[128 = 0]

[126 137 119 140 134 144 130 151 127 125 141 156 135 134 150 132 120 122
 109 153 100 113 130 134 162 107 145 152 112 138 150 110 140 117 134 119
  95 121 104 140 143 125  92  96 107 133 128 148  54 124 131 130 127 130] -> rm/G
[122 130 133 133 113 144 135 139 112 131 141 153 131 118 141 147 120 109
 104 152 129 122 105 115 152 114 144 148 112 136 140 104 144 119 139 112
  94 108 139 149 158 123 112  82 125 121 112 140  75 136 128 134 130 144] -> gf/D
[124 142 128 131 126 147 120 148 111 122 154 150 145 105 150 146 115 119
 113 144 108 116 116 127 153 107 137 152 113 147 157 114 133 123 139 118
  88 112 118 154 154 126  80  66 105 114 103 144  48 125 135 127 124 132] -> gf/K
[127 126 138 133 134 147 116 151 122 122 138 156 143 114 133 136 116 115
 123 135 108 113 118 123 147 113 143 147 119 142 143 130 140 128 131 125
  93 113 117 154 150 134  95  81 106 119 101 139  65 132 130 124 130 137] -> gf/K
[111 131 130 128 115 160 115 173 119 124 142 144 152 110 152 147 121 129
 143 159 110 116 119 118 146 106 135 157 113 141 140 116 135 126 135 119
 115 128 114 146 144 138  70 101  94 121 100 127  86 119 120 110 131 139] -> pc/A
[119 135 138 129 125 150 124 141 119 128 139 143 132 118 150 140 120 120
 107 138 120 121 122 121 158 112 126 159 106 142 147 117 141 129 129 127
  87 109 132 148 156 124  97  85 118 118 104 143  69 120 131 133 134 131] -> gf/D
[115 119 135 129 119 146 118 135  99 122 134 147 105 104 142 137 116 111
 109 133 136 122 109 120 164 122 137 144 122 142 140 113 136 129 134 119
  96 109 138 154 154 129 110  61 124 110 102 132  70 139 134 117 128 121] -> gf/T
[125 141 126 141 128 154 127 141 147 130 145 148 135 135 145 133 112 125
 107 150 109 118 128 126 168 101 138 143 112 133 139 115 144 128 123 116
 103 119 131 135 142 142  99 108 110 124 130 135  62 121 131 105 128 128] -> rm/G
[123 136 130 145 130 136 133 173 125 125 134 166 125 133 164 146 119 119
 106 172  96 113 142 138 153 117 145 164 115 139 149 102 130 123 134 115
  87 113  89 147 152 134  61  92  99 121 132 152  59 125 125 139 131 132] -> rm/G
[120 126 112 135 115 134 140 166 121 124 137 155 124 125 153 132 116 116
 126 173 119 119 132 132 130 116 141 156 109 144 144 100 118 123 131 144
 116 122 107 144 145 142  69  95 100 117 118 132  88 119 129 124 131 136] -> pc/R
[131 151 153 143 138 173  88 120 161 118 144 132 171 125 136 156 126 135
 116 116 100 125 112 128 185 104 123 129 113 143 135 144 163 117 132 128
  75 117 153 127 136 113 113 100 102 118 115 142  58 108 129  88 133 126] -> gf/D
[138 134 137 252 128 146 120 149 117 118 143 152 144 106 149 144 117 113
 116 136 100 116 116 125 165 118 135 154 118 144 140 116 149 127 136 123
  73 111 113 149 152 125  88  68 111 117  97 167  55 128 122 127 128 141] -> gf/K
[118 131 119 138 117 145 119 147 117 127 130 151 139 116 154 129 116 129
 121 163 107 124 139 134 142 110 137 134 113 136 142 123 115 120 115 124
 103 128 111 138 142 128  89  86 102 126 142 132  59 121 135  94 127 129] -> rm/E
[117 133 124 134 120 148 123 158 124 133 137 153 142 114 140 122 123 127
 127 156 100 118 138 120 142  97 137 152 113 144 149 109 134 124 133 105
 100 117 106 149 133 135  67 100 101 116 110 134  74 121 130 111 136 131] -> pc/R
[ 97 129 129 129 128 131 132 153 107 118 131 148 124 110 153 136 115  99
 113 147 119 119 125 128 154 121 138 157 114 147 160  93 135 129 130 124
  92 113 122 147 160 126  76  80 119 125 101 149  56 136 133 134 129 132] -> gf/K
[115 128 125 128 116 153 131 166 111 123 140 160 151 115 155 142 123 118
 121 162 106 113 120 123 147 105 143 153 116 144 142 111 123 124 133 115
  97 120 101 157 148 142  74  82 101 116 107 137  69 130 126 120 132 148] -> pc/A
[127 130 150 123 132 149 122 161 116 120 151 160 131 105 139 146 117 102
 104 131 123 104 101 124 157 114 147 161 114 147 145 103 153 125 127 119
  80 111 120 155 163 134 104  58 108 125  85 151  53 138 130 144 121 145] -> gf/T
[111 132 127 139 133 148 117 170 107 120 133 139 115 119 162 142 118 122
 119 173  94 119 137 130 168 110 120 159 120 145 161  94 138 127 137 119
  96 119  89 146 143 136  54  91  94 124 107 149  56 121 130 124 132 124] -> rm/G
[146 133 147 120 131 147 129 146 124 123 153 155 117 120 134 142 125 106
 108 132 120 108  94 131 152 118 146 157 107 141 143 113 153 118 135 114
  78 119 117 153 158 122 117  76 114 126 101 154  65 147 128 157 123 142] -> gf/T
[124 126 132 137 120 163 111 134 127 134 141 146 164 121 145 139 122 139
 131 156  82 120 116 120 149 100 136 131 121 138 133 130 125 125 134 129
 101 126 123 137 139 133  92 112  89 111 120 122  91 117 124  93 133 140] -> pc/A
[116 131 120 147 135 133 133 160 120 129 132 146 128 126 163 135 117 117
 116 172 100 116 135 128 163 119 134 162 131 142 155  92 131 129 133 118
  91 117  91 148 146 136  68  88 100 120 126 147  57 129 125 132 133 128] -> rm/G
[136 135 135 140 131 148 117 152 135 125 152 148 143 125 144 144 121 124
 116 146  85 110 123 117 162 110 138 148 115 132 134 111 158 127 134 124
  85 117 104 148 145 134  88 103  89 116 103 149  63 132 123 131 134 135] -> pc/B
[127 129 135 129 130 155 119 133 116 121 144 144 136 105 143 140 110 111
 108 138 107 118 101 120 167 107 141 153 123 141 149 116 101 128 122 113
  76 101 132 158 161 124 105  71 122 125  95 143  49 136 129 131 127 132] -> gf/T
[115 130 125 143 126 140 132 158 120 123 138 144 134 121 157 137 117 125
 103 163  99 122 130 127 164 108 138 146 120 141 147 101 130 123 136 120
  94 113 106 140 141 138  67  96  99 119 141 145  53 126 132 118 125 134] -> rm/J
[105 122 143 121 129 141 111 154 104 123 124 127 130  98 153 142 114 118
 128 147 128 131 134 123 159 118 122 162 127 145 155 100 127 132 131 124
  94 115 115 142 147 139  70  66 121 113  84 142  69 125 132 123 132 124] -> gf/D
[121 131 128 136 128 147 119 149 136 122 143 157 144 123 145 147 120 128
 122 148  90 111 131 132 155 106 145 145 112 139 152 111 137 122 143 133
  82 118 101 142 130 123  87  90  95 115 110 143  42 126 122 107 126 131] -> rm/E
[126 135 113 142 131 153 116 157 133 127 122 138 137 125 155 140 120 126
 120 167 102 115 123 133 160 104 134 148 110 145 140 100 140 128 135 122
  98 125 103 136 143 132  74 107  97 125 119 141  63 116 121 106 130 130] -> pc/R
[110 130 117 127 119 121 144 172 104 123 130 172 115 122 157 137 118 111
 115 163 112 114 141 133 116 125 139 169 111 149 152 103 109 122 140 123
  97 118  84 154 151 145  57  95 106 120 106 138  86 135 126 146 130 135] -> pc/B
[121 135 133 124 118 137 134 154  97 125 140 160 126 102 152 144 115 103
 105 134 115 114 112 129 147 118 148 157 114 145 149 112 137 122 129 118
  84 101 124 164 167 133  94  53 131 115  93 116  67 142 132 153 124 148] -> gf/T
[118 130 131 132 119 139 135 165 113 125 140 167 135 120 151 138 118 117
 109 153 110 115 129 128 138 112 144 158 112 142 149 111 122 129 138 121
 109 116 103 155 148 136  69  86  97 117 121 139  68 131 125 126 125 144] -> rm/E
[126 127 135 135 130 165  97 127 127 130 138 122 151 113 146 146 124 133
 119 137 124 125 110 121 179 109 125 137 129 136 149 126 150 125 134 122
  99 109 135 137 147 108 105  87 115 124 106 143  95 119 127 113 136 138] -> gf/D
[113 135 140 120 128 142 121 143 114 128 137 148 127 107 137 136 125 110
 118 142 113 118 113 123 164 113 131 153 118 147 154 102 153 135 130 125
  86 111 117 145 145 129  94  71 128 124  86 147  60 133 140 120 127 127] -> gf/T
[124 128 120 138 126 128 136 162 115 127 126 153 124 117 153 139 115 120
 122 171 107 121 137 128 158 112 135 155 113 147 147  97 125 121 132 114
 103 122 104 152 149 137  62  95  98 119 111 133  62 127 126 116 133 132] -> rm/J

[133 128 165 136 121 129 117 123 127 136 137 127 142 103 123 159 128 128
 131 132 131  93 133 138 130 129 127 157 121 114 117 144 135 140 134 136
 115 122 119 143 119 129 121 140 135 131 134 125 151  89 127 120 141 113] -> V/(85)
[146 129 160 147 130 135 127 146 119 130 118 138 136 136 124 142 108 122
 123 123 122 133 113 129 131 131 129 133 136 170 122 132 128 133 138 136
 124 133 133 135 117 128 116 131 119 125 122 135 126 132 130 130 124 131] -> X/(86)
[152 129 151 147 138 187 129 127 109 131 123 139 133 106 120 147 125 122
 126 139 120 121 132 154 136 153 152 126 130 133 134 104 117 133 127 132
 121 131 129 124 107 132 111 126 127 127 148 136 124 122 130 142 141 127] -> X/(86)
[138 132 149 139 123 162 123 137 126 143 125 140 131 107 123 158 134 136
 132 138 127 125 140 137 127 125 128 125 129 118 124 135 122 134 120 141
 127 134  99 126 108 132 131 125 145 127 137 136 128 133 130 139 144 112] -> X/(80)
[124 135 126 145 123 124 134 151 135 118 142 129 146 130 130 129 127 129
 131 130 132 116 132 137 128 146 134 137 123 107 133 144 133 128 138 121
 125 127 122 120 117 122 124 136 138 137 136 133 152 134 126 129 124 130] -> M/(87)
